Each row has a name. Each piece below is followed by the name of the row it came from, unless a question asks for something else. Each question is about the rows just above it.

q157: [-32.7  -6.6  77.4  -6.6 -32.7]
q315: [-32.6  25.3  77.4 -32.8 -19.3]
q758: [ 25.3  -6.5  77.4 -32.7 -19.3]
q563: [-19.3  25.3  77.4  -5.7 -32.7]
Give the next entry after [-32.7  -6.6  77.4]. | [-6.6]
[-32.7 -32.7  -6.6  77.4  -6.6] is which row reordered? | q157
Which row holds these entries in another order? [-32.7 -32.7  -6.6  -6.6  77.4] | q157
find: [ 77.4  -6.6 -32.7] | q157
Count of [77.4] in q157: | 1
Put [-32.6  25.3 -19.3 -32.8  77.4] back in order: which row is it? | q315
How many times does q157 hold [-32.8]? | 0

